Below is a small trained network, with its code and all its weights. Each question gives an input and a class and asks what happens when units are switched off, that is, made to give their printed mean instead of their output.

import numpy as np


def w(rows, s, z=0):
    codes = np.array(rows[::2]) - 128.0
    scale = np.full(codes.shape[1], s)
    scale[-1] = z or s
    return codes * scale


def f(y):
    return np.maximum(y, 0)


def log_softmax(a):
    a = a - a.max(-1, keepdims=True)
    return a - np.log(np.exp(a).sum(-1, keepdims=True))


def net(x, mask):
    res = np.array(x, float).reshape(1, 8) / 4 @ E
    y = f(res @ A[0][:, :-1].T + A[0][:, -1])
    res = res + np.where(mask, y, B[0][:, -1]) @ B[0][:, :-1]
    return log_softmax(res[-1] @ U[:, :-1].T + U[:, -1])


A, B = {}, {}
E = w([
[125,128,125,141,120,119,102,138,123,146,111,135],'x0',
[119,142,166,176,85,78,105,81,225,156,192,180],'x1',
[46,28,143,59,88,148,38,100,124,99,155,216],'x2',
[121,135,126,127,122,84,113,96,101,149,110,129],'x3',
[138,155,100,153,2,102,179,164,64,59,148,170],'x4',
[141,147,91,139,157,192,146,133,146,132,153,161],'x5',
[104,124,143,138,146,119,143,134,120,117,138,132],'x6',
[122,134,137,118,107,145,134,117,145,84,123,92],'x7',
],0.0098)
A[0] = w([
[127,117,144,113,206,146,102,110,155,160,104,68,255],'N1',
[156,119,141,108,221,131,99,116,153,137,95,87,78],'N2',
[87,107,151,98,149,115,108,87,199,149,158,158,117],'N3',
[136,103,125,115,208,128,110,137,146,154,109,60,9],'N4',
[102,162,161,131,86,138,123,133,107,124,138,144,66],'N5',
[119,146,152,124,141,127,104,141,162,125,126,137,113],'N6',
[175,184,155,177,156,91,158,139,180,157,123,88,250],'N7',
[173,170,150,189,158,94,172,130,191,176,120,73,6],'N8',
[117,94,105,61,173,187,91,148,36,131,101,93,16],'N9',
[159,181,85,185,86,138,222,198,19,101,93,79,143],'N10',
[105,123,123,77,157,165,97,146,56,100,105,124,146],'N11',
[128,117,123,128,42,127,148,139,116,134,178,158,5],'N12',
[153,133,114,111,128,158,111,144,117,148,107,148,124],'N13',
[111,75,130,159,129,118,125,112,162,124,149,108,121],'N14',
[191,209,140,200,180,65,180,152,183,159,116,69,88],'N15',
[146,141,121,136,2,113,175,149,77,85,187,206,132],'N16',
[206,166,118,131,138,113,160,132,96,141,108,131,155],'N17',
[142,118,129,115,112,139,118,145,129,163,129,92,152],'N18',
[138,155,162,187,80,82,138,116,222,148,193,150,65],'N19',
[88,77,140,99,159,127,73,72,209,124,151,173,116],'N20',
[139,142,92,140,116,124,170,148,129,131,108,70,131],'N21',
[140,104,130,69,227,159,92,139,91,138,94,70,135],'N22',
[92,89,143,127,125,144,78,84,172,126,139,146,124],'N23',
[137,119,134,145,134,153,156,168,145,114,144,121,126],'N24',
[122,117,147,130,158,139,144,135,153,136,66,122,75],'N25',
[79,71,114,47,110,170,81,113,68,92,147,203,31],'N26',
[120,118,108,123,143,144,96,96,184,113,140,139,125],'N27',
[135,158,132,114,158,98,142,111,141,146,102,120,130],'N28',
[131,146,160,181,75,95,148,111,197,153,183,136,164],'N29',
],0.0084,0.007)
B[0] = w([
[94,88,97,103,148,126,121,72,158,81,125,192,208],'N1',
[106,123,106,129,101,157,161,154,111,101,109,95,169],'N2',
[169,131,187,104,131,73,122,144,118,123,147,114,170],'N3',
[129,158,102,166,97,119,131,127,91,167,106,101,157],'N4',
[168,150,77,128,178,188,131,122,170,153,154,176,141],'N5',
[135,151,132,131,116,103,151,107,131,164,128,164,138],'N6',
[148,153,42,147,98,175,150,158,84,166,109,94,227],'N7',
[94,77,130,98,140,105,90,94,151,78,125,176,178],'N8',
[108,98,96,123,150,133,109,74,186,94,120,192,166],'N9',
[176,171,241,120,104,86,111,143,134,186,176,113,249],'N10',
[109,136,85,153,111,154,145,118,129,115,118,106,174],'N11',
[117,126,158,104,165,96,89,85,158,91,136,161,155],'N12',
[109,124,156,108,109,94,139,124,119,85,121,76,142],'N13',
[152,154,133,143,148,132,99,126,128,155,130,149,144],'N14',
[74,70,77,116,132,151,110,86,147,71,92,144,220],'N15',
[94,94,52,138,149,168,131,128,129,128,84,97,232],'N16',
[128,158,189,132,119,119,142,159,115,115,155,102,184],'N17',
[107,138,121,150,175,120,170,124,123,127,178,145,144],'N18',
[83,91,69,122,126,178,141,129,93,123,86,117,185],'N19',
[157,184,205,125,110,102,121,157,143,121,178,128,182],'N20',
[124,122,142,133,150,125,128,163,117,165,154,150,174],'N21',
[104,103,49,159,96,141,122,145,115,135,98,115,187],'N22',
[169,159,192,122,141,107,163,142,129,114,154,145,166],'N23',
[136,134,135,113,122,63,109,96,100,159,103,110,146],'N24',
[167,133,73,117,137,137,140,122,88,161,146,145,141],'N25',
[106,113,5,155,150,177,162,103,129,145,75,104,183],'N26',
[128,117,160,142,111,76,87,140,105,154,106,120,152],'N27',
[129,109,123,128,128,176,125,157,162,128,130,124,153],'N28',
[118,116,96,116,165,139,133,99,135,95,111,142,195],'N29',
],0.011,0.016)
U = w([
[120,98,80,177,87,194,195,156,76,180,65,93,102],'0',
[98,60,115,95,162,152,105,80,190,102,97,236,254],'1',
[238,174,254,105,95,80,115,189,132,205,206,168,32],'2',
],0.008,0.00041)

Each question gives the input, the list of numbers given to net, and the class t.
The units are the neurons (one row each of A and B). Each row of codes is followed by its name. A weight is (code - 128) times the scale printed after its matrix; where a second scale follows, it is the last column's (A, B and U).
mask holds one flag per neuron, in row order. A switched-off neuron (its flag False) gives its mean, the last column of its row in B, instead of its output. The means were averaged over made-up inputs and are rounded, as every weight is.
A unit's drop is (log p(t) with every unit on - log p(t) with that unit switched off) / (log p(t) with every unit on - log p(t) with every unit switched off).
The circuit of an input: a set's keep is (log p(t) with only the set's units on - log p(t) with every unit switched off) / (log p(t) with every unit on - log p(t) with every unit switched off). Starting from the 12 units with the biggest drops (on a tie, the unit counted first), units are removed one at a time, each time the one whose removal leaves the highest keep (on an exact tie, the one counted first), for as long as the keep stays at least 0.8.
circuit, biggest first: the units of the circuit, biggest drop first
k most important neurons: the k neurons with the biggest drops, biggest first
drop of u: that unit's drop, to one decimal
input [1,0,5,5,2,-4,-8,-2], class 0: circuit, biggest first	N1
input [-4,1,3,-5,-8,-2,-8,4], class 2: 2 most important neurons	N20; N15
input [-5,-4,-4,3,1,8,-2,-6], class 2: 2 most important neurons	N10; N16
input [-8,3,5,-8,-1,5,1,5], class 2: 2 most important neurons	N20; N15
input [-2,-7,2,-2,-2,-2,-3,4], class 1: 3 most important neurons	N9; N7; N1
input [0,1,-8,4,-7,8,4,2], class 1: 3 most important neurons	N8; N1; N15
input [-7,2,-6,-8,-8,5,-6,1], class 1: 3 most important neurons	N1; N8; N15
input [-1,8,-8,-5,0,-8,-6,2], class 1: 2 most important neurons	N8; N15
input [0,3,4,-4,0,6,0,5], class 2: 2 most important neurons	N15; N20
input [-2,0,5,-7,6,5,0,4], class 0: 2 most important neurons	N1; N26
input [3,-4,7,-2,1,1,4,-8], class 0: 2 most important neurons	N26; N1
input [-7,5,-7,2,0,1,-6,7], class 1: 3 most important neurons	N8; N15; N29
input [8,-6,-1,-5,2,6,3,-2], class 2: drop of N10	0.2
input [8,-1,-7,-7,6,7,3,-8], class 2: drop of N10	1.2
input [-2,1,1,-2,-6,4,-7,-2], class 2: drop of N20	0.3
input [-7,-8,-8,-5,5,-3,-7,-3], class 2: circuit, biggest first	N10
